Each row is followed by its group and then its class within the group.
0.351	0.642	-1.704	-0.240	-2.043	-1.332	-1.331	-0.257	-0.130	0.046	-0.585	-0.403	-0.825	0.870	0.142	0.161	0.421	1.224	0.217	-2.069	0.290	-0.342	-1.044	1.190	3.620	-1.034	0.846	-1.204	-3.880	1.203	1.272	-0.474	-1.093	0.382	0.304	0.396	1.397	0.134	3.811	-0.546	-0.591	1.502	-0.742	-1.969	1.372	-0.933	1.844	1.951	0.350	0.173	2.028	2.563	-1.729	-0.886	-0.393	3.048	1.472	-1.582	-0.186	1.990 : Z262 Z991
-0.952	-3.993	0.660	0.216	-1.963	0.240	1.240	0.863	-1.630	2.241	-0.870	0.558	-1.203	0.590	-0.541	1.867	0.078	0.357	2.610	-3.195	-0.640	0.418	-0.329	-0.867	-1.748	1.920	0.474	0.179	1.247	0.291	-0.997	1.674	1.239	-1.125	1.864	0.485	-1.345	-0.219	0.124	-0.985	-1.799	0.647	-0.185	0.081	-2.222	-0.854	-2.913	-3.019	1.011	-0.328	2.168	4.127	3.414	1.383	-1.483	-1.283	-3.374	-3.689	0.910	0.958 : Z907 z28
0.438	2.497	-0.057	-0.595	-0.350	-0.336	-0.731	-1.857	-0.973	1.388	-0.053	-3.581	-1.326	1.556	-0.996	0.288	-0.263	1.500	-2.242	0.056	0.343	-1.395	-0.061	0.370	5.416	-3.047	1.336	-0.120	-4.184	0.192	-0.082	-1.383	-2.630	-0.580	-0.684	0.630	0.145	1.351	4.331	-0.119	0.892	0.567	-1.261	-2.631	4.671	-1.640	5.751	5.345	-0.973	0.903	-0.058	2.074	-0.618	-3.701	-1.240	3.472	1.832	-0.367	-0.455	1.680 : Z262 Z991
-1.515	-2.857	-0.784	0.251	-2.343	-1.891	-0.707	1.458	0.994	-0.351	-0.165	3.622	0.896	-0.610	-0.059	0.223	2.014	0.407	2.111	-3.121	0.990	1.727	0.586	1.075	-3.092	2.425	-0.170	1.489	2.541	1.198	0.131	0.509	3.508	0.850	0.403	-0.826	-0.256	-0.706	-1.096	-0.653	-2.771	1.732	0.573	1.375	-3.739	0.100	-4.219	-3.789	0.643	-0.980	2.782	1.462	1.389	4.076	0.806	-0.916	-1.600	-1.781	0.524	-0.266 : z996 Z476
0.737	1.121	-1.094	-0.448	-1.185	-0.509	-0.705	-0.964	-1.206	1.076	0.025	-1.919	-1.293	1.079	-0.311	2.014	-1.066	0.456	0.164	-1.093	0.639	-0.619	-0.068	0.720	5.067	-1.474	1.338	-0.474	-4.071	0.535	0.798	-0.054	-1.510	-0.266	0.784	0.667	2.127	0.720	3.609	-0.008	0.901	0.289	-0.169	-2.085	1.472	-0.655	2.664	3.234	-0.516	1.124	0.282	1.473	-2.857	-1.261	-1.084	1.613	2.177	-1.300	-0.287	2.610 : Z262 z814
-0.262	-2.022	0.293	-0.193	-0.346	-0.958	1.024	-0.099	-0.565	0.982	-0.221	1.407	-0.214	1.043	0.348	1.369	0.559	1.105	0.984	-2.435	1.756	1.258	-0.344	1.221	-1.608	1.072	0.358	0.401	1.401	0.434	0.590	0.911	-0.813	-0.296	-0.045	0.193	-0.448	-1.527	2.581	-0.776	-1.330	0.128	0.183	0.700	-1.603	-0.134	-1.217	-1.399	-1.455	-0.483	1.230	1.955	3.916	0.730	-1.091	-7.640	-2.356	-2.303	0.342	-0.951 : z996 Z476
0.335	-1.806	0.677	0.802	-1.489	1.357	1.412	-0.188	-1.021	0.393	-0.563	0.472	0.060	-0.556	-0.609	0.385	0.285	-0.717	1.222	-0.967	-1.016	0.047	-0.004	-0.981	-1.136	0.988	-0.195	0.426	3.017	-0.210	-1.997	1.307	0.526	-0.349	0.437	0.102	-0.926	-0.407	-1.593	-1.288	-1.154	0.274	0.194	0.501	-1.732	0.026	-2.323	-2.959	0.835	-1.105	1.186	1.600	3.261	1.899	-2.607	-1.437	-2.907	-1.394	0.339	0.056 : z996 Z756
-0.295	-2.531	1.237	-0.726	-0.149	-0.363	1.511	-0.045	-1.132	1.295	-0.220	0.524	-0.270	1.367	-1.234	1.757	0.413	2.275	0.545	-2.335	1.852	0.911	1.245	-0.104	-2.786	0.460	0.596	1.263	3.152	0.099	-1.722	0.907	-1.333	-1.235	-1.039	0.890	-1.721	0.768	0.091	-1.664	-3.279	0.112	0.376	0.033	-0.095	-0.246	-0.156	-1.616	0.814	-1.126	1.690	3.085	6.065	0.281	-1.791	-0.622	-3.424	-2.560	0.841	-0.615 : z996 Z476
0.385	-1.741	1.196	-1.303	2.670	1.028	1.781	0.631	0.193	0.820	1.007	-1.363	0.598	-0.256	-1.735	-0.785	-0.351	0.501	-1.116	1.871	-0.072	-0.459	1.600	-1.817	-4.208	-0.741	-1.039	0.710	1.654	-1.145	-2.528	-0.733	1.611	-0.939	-0.203	-0.514	-2.212	1.354	-1.373	-0.606	-1.130	0.386	0.411	0.882	2.725	0.173	0.091	-1.346	0.840	-0.875	-1.837	-1.846	4.602	-3.175	1.154	-1.932	-2.708	-0.094	0.376	-1.661 : z308 Z616
-1.469	-4.684	1.359	-1.363	-1.973	0.751	1.404	1.200	-1.178	1.792	-0.595	1.208	-0.443	0.288	-0.366	2.427	0.049	-0.627	2.840	-3.182	-1.069	0.826	0.387	-0.293	-2.547	1.808	-0.569	0.241	2.085	0.269	-1.639	2.200	1.359	-0.765	0.283	0.502	-1.821	0.070	-1.113	-1.411	-2.553	-0.098	0.301	0.996	-3.040	0.939	-3.826	-4.169	1.468	-1.038	1.839	3.899	3.464	2.048	-1.893	-2.016	-3.799	-4.079	0.345	1.161 : Z907 z28
-1.364	-4.873	1.175	-0.117	-1.228	0.757	1.587	1.072	-1.916	2.665	-0.435	0.291	-1.108	-0.224	-0.580	1.860	-0.363	-0.518	2.930	-3.097	-1.612	0.106	-1.507	-0.747	-1.750	1.032	0.333	0.238	0.295	-0.375	-1.368	1.546	2.144	-1.458	2.265	0.712	-1.740	0.546	0.145	-1.394	-1.462	0.284	-0.405	0.763	-1.411	0.922	-3.078	-2.883	1.064	-0.729	1.394	3.782	3.814	0.088	-1.590	-1.125	-3.909	-4.047	0.364	0.601 : Z907 z28
0.181	-1.515	1.193	-0.672	2.117	0.595	1.194	0.833	1.931	-0.445	0.806	1.365	0.969	-1.006	-1.055	-1.539	0.524	0.907	-0.818	1.446	0.458	0.249	1.668	-1.085	-6.321	-0.179	-1.381	1.689	3.890	-1.603	-2.032	-2.109	2.212	-0.607	-0.952	-0.260	-2.227	0.999	-2.333	-0.455	-2.251	0.206	1.279	2.396	1.040	-1.031	-1.170	-2.850	0.729	-0.487	0.090	-2.287	6.161	-0.794	1.843	-2.315	-3.045	0.189	0.354	-3.188 : z308 Z235
-0.342	-0.020	-0.612	-0.568	1.545	0.392	0.067	0.266	0.591	0.205	0.165	0.285	0.536	-1.228	-2.401	-2.679	0.802	1.029	-1.923	2.123	-1.036	-0.523	1.485	-1.043	-4.337	-1.158	-1.095	0.784	2.984	-1.188	-3.385	-2.407	3.319	-0.563	-1.293	-0.580	-2.451	0.978	-0.713	-0.604	-2.531	1.879	0.902	1.768	3.833	-0.823	0.692	-1.159	0.813	-0.176	0.486	-2.357	4.637	-2.132	1.906	-0.796	-2.148	0.731	0.120	-2.566 : z308 Z616
-2.091	-3.502	0.391	-0.034	-2.021	0.002	0.314	1.758	-1.535	2.218	-0.788	0.891	-0.431	-0.034	-0.881	1.735	0.736	-0.687	2.952	-2.507	-2.265	0.151	0.904	-0.406	-3.137	1.671	-0.014	-0.161	2.390	0.688	-2.360	1.267	2.741	-0.698	2.766	0.418	-1.479	0.061	-0.747	-1.257	-1.800	1.279	-0.027	0.588	-2.221	1.370	-4.337	-4.130	1.091	-0.944	1.586	4.153	-0.480	2.507	-1.174	-1.541	-3.686	-3.232	1.852	2.402 : Z907 z28
0.402	-1.758	0.244	-1.118	2.227	-0.354	0.938	0.745	0.852	0.555	1.252	0.370	0.904	-0.993	-1.126	-1.830	0.465	0.888	-1.023	1.940	-0.984	-0.151	2.299	-0.157	-5.778	0.218	-1.111	0.812	2.336	-0.681	-2.484	-2.038	4.707	0.116	0.036	-1.347	-1.794	0.530	-0.688	-0.627	-2.231	1.535	1.119	2.180	2.298	-0.211	-1.443	-2.949	1.927	-0.531	0.905	-2.452	3.968	-2.179	2.941	-1.575	-2.385	0.004	0.405	-1.817 : z308 Z235
0.066	-3.023	0.922	-0.465	1.364	0.486	1.870	-0.015	-0.970	1.222	-0.280	1.845	0.421	0.339	-0.314	0.789	0.547	1.218	0.345	-1.612	2.812	1.048	0.738	-0.073	-5.159	1.608	0.422	1.219	3.964	-0.044	-1.121	0.184	-0.361	-0.860	-0.812	-0.326	-1.698	0.342	-1.226	-0.746	-2.820	0.028	1.297	2.163	-0.881	-0.066	-0.748	-2.553	0.551	-0.530	0.261	1.340	7.304	0.353	0.016	-0.896	-3.501	-2.163	0.196	-2.297 : z996 Z476
-0.369	-3.557	1.136	-0.255	-0.093	-0.422	1.112	0.739	0.132	0.524	-0.047	3.692	0.159	0.525	0.407	0.023	0.947	0.639	2.104	-1.326	1.111	1.140	0.019	0.379	-4.417	1.667	-0.040	0.596	2.285	0.340	-0.088	0.866	1.182	-0.005	-0.093	-0.202	-0.762	-0.735	-1.361	-0.372	-1.588	-0.077	-0.050	1.750	-1.816	0.519	-2.811	-3.440	0.752	-0.794	0.867	0.920	3.729	1.185	0.153	-1.124	-2.817	-1.754	0.030	-1.265 : z996 Z476
-0.726	-2.937	-0.104	-0.202	-1.703	-0.880	1.387	1.269	-0.547	1.411	-0.267	1.310	-0.607	0.349	0.136	0.987	0.686	0.073	2.237	-2.516	0.114	0.750	-1.056	0.727	-1.583	2.210	0.184	0.431	-0.007	0.606	0.498	0.545	1.990	-0.309	0.826	-0.131	-0.351	-0.323	-0.143	-0.802	-1.676	0.326	0.404	0.642	-1.487	0.369	-3.220	-2.539	0.762	-0.261	1.435	2.261	2.284	1.118	0.857	-1.078	-2.352	-2.942	0.282	0.117 : Z907 Z272
0.577	-0.805	1.027	-0.333	4.122	0.708	1.278	0.215	1.348	-0.677	1.117	0.765	1.289	-1.296	-0.761	-2.964	0.234	0.589	-1.646	2.746	-0.250	-0.767	1.059	-0.342	-5.278	0.242	-1.615	0.948	3.025	-1.795	-1.908	-1.341	3.080	-0.241	-1.155	-0.945	-1.729	0.444	-3.119	-0.655	-1.527	0.595	1.268	2.729	2.095	0.371	-0.842	-2.811	0.704	-0.114	-1.046	-4.722	4.787	-3.154	3.527	-2.515	-2.310	2.456	0.023	-4.150 : z308 Z235
-0.531	-2.390	1.013	-0.007	-0.253	-0.767	0.995	0.296	-0.154	-0.343	-0.201	1.950	1.034	0.603	0.402	1.723	0.195	1.150	1.444	-2.264	1.978	1.388	0.055	0.020	-3.277	1.905	-0.554	0.666	3.357	0.500	0.153	2.064	-1.219	0.038	-0.150	0.352	-0.862	0.398	-1.610	-0.463	-1.382	-0.733	-0.148	0.823	-3.123	0.395	-2.163	-2.989	0.491	-0.928	0.450	2.120	2.528	2.792	-1.350	-1.287	-1.792	-1.741	0.712	-0.338 : z996 Z476
-1.069	-2.748	0.528	0.157	-1.425	0.758	0.466	1.113	-1.114	1.646	-0.280	0.093	-0.968	-0.662	-0.197	1.341	-0.186	-0.952	2.683	-2.239	-1.695	0.192	-0.496	-0.317	0.062	0.878	0.309	-0.998	-1.312	0.026	-0.582	1.074	1.645	-0.566	2.107	0.213	-0.627	0.152	0.170	-0.513	-0.270	0.262	-0.171	0.656	-1.769	0.978	-3.084	-2.408	0.631	-0.602	0.800	2.421	-0.247	0.777	-0.647	-1.005	-2.389	-2.112	0.624	1.472 : Z907 Z272
0.176	-1.022	1.211	-1.265	3.011	0.506	1.163	0.537	1.508	-0.280	1.414	1.006	1.818	-1.473	-1.494	-3.179	0.620	0.219	-1.661	2.832	-0.249	0.576	2.270	-1.892	-7.238	1.004	-1.643	1.020	4.054	-1.301	-2.640	-1.679	3.491	0.134	-0.649	-0.875	-1.657	0.554	-3.715	-0.343	-1.318	1.213	1.076	3.536	1.379	1.281	-1.647	-3.133	0.007	-1.059	-1.086	-4.416	3.445	-1.862	3.331	-2.879	-2.454	3.200	-0.005	-1.980 : z308 Z235
0.921	-0.833	-1.452	-0.777	-0.750	-2.112	-0.328	0.257	-0.474	2.066	0.566	-0.263	-1.039	1.715	-0.019	0.010	0.640	1.352	0.764	-2.188	0.688	-0.319	-0.278	0.338	1.497	-0.156	1.010	-0.047	-3.515	1.111	1.300	-1.113	1.757	0.093	0.153	-0.252	0.780	0.601	3.343	-0.035	-1.225	1.459	-0.794	-0.524	1.419	-0.468	0.760	2.060	-0.119	0.320	1.878	2.520	-0.071	-3.284	1.021	2.504	0.329	-2.180	-0.260	1.550 : Z262 Z991
-0.415	-1.901	0.136	0.545	-0.747	-0.115	1.152	0.002	-0.864	0.575	-0.684	0.498	-0.755	0.700	0.023	0.913	0.016	0.562	1.181	-1.778	0.525	1.014	-0.882	0.207	0.460	0.253	0.511	0.455	-0.503	0.322	0.363	1.558	-1.458	-0.595	-0.125	0.335	0.066	-0.483	0.637	-0.810	-0.831	-0.525	-0.440	-0.051	-0.851	0.027	-1.440	-1.420	0.213	-0.066	0.620	2.217	2.961	-0.330	-0.771	0.206	-0.958	-2.111	0.175	-0.274 : Z907 Z272
-1.585	-4.147	0.452	0.638	-2.367	0.324	1.088	0.204	-1.313	2.075	-0.843	0.151	-1.122	0.202	-0.832	2.103	0.084	-0.872	2.688	-3.316	-0.941	0.711	-0.393	-0.605	-1.063	1.250	0.008	0.247	1.109	0.306	-1.238	1.308	1.607	-0.901	1.897	0.631	-1.257	-0.149	-0.005	-0.865	-1.231	0.926	-0.508	-0.113	-2.002	0.294	-2.683	-2.746	0.877	-0.554	1.612	4.007	2.208	1.364	-2.253	-0.854	-3.539	-3.722	0.236	2.047 : Z907 z28
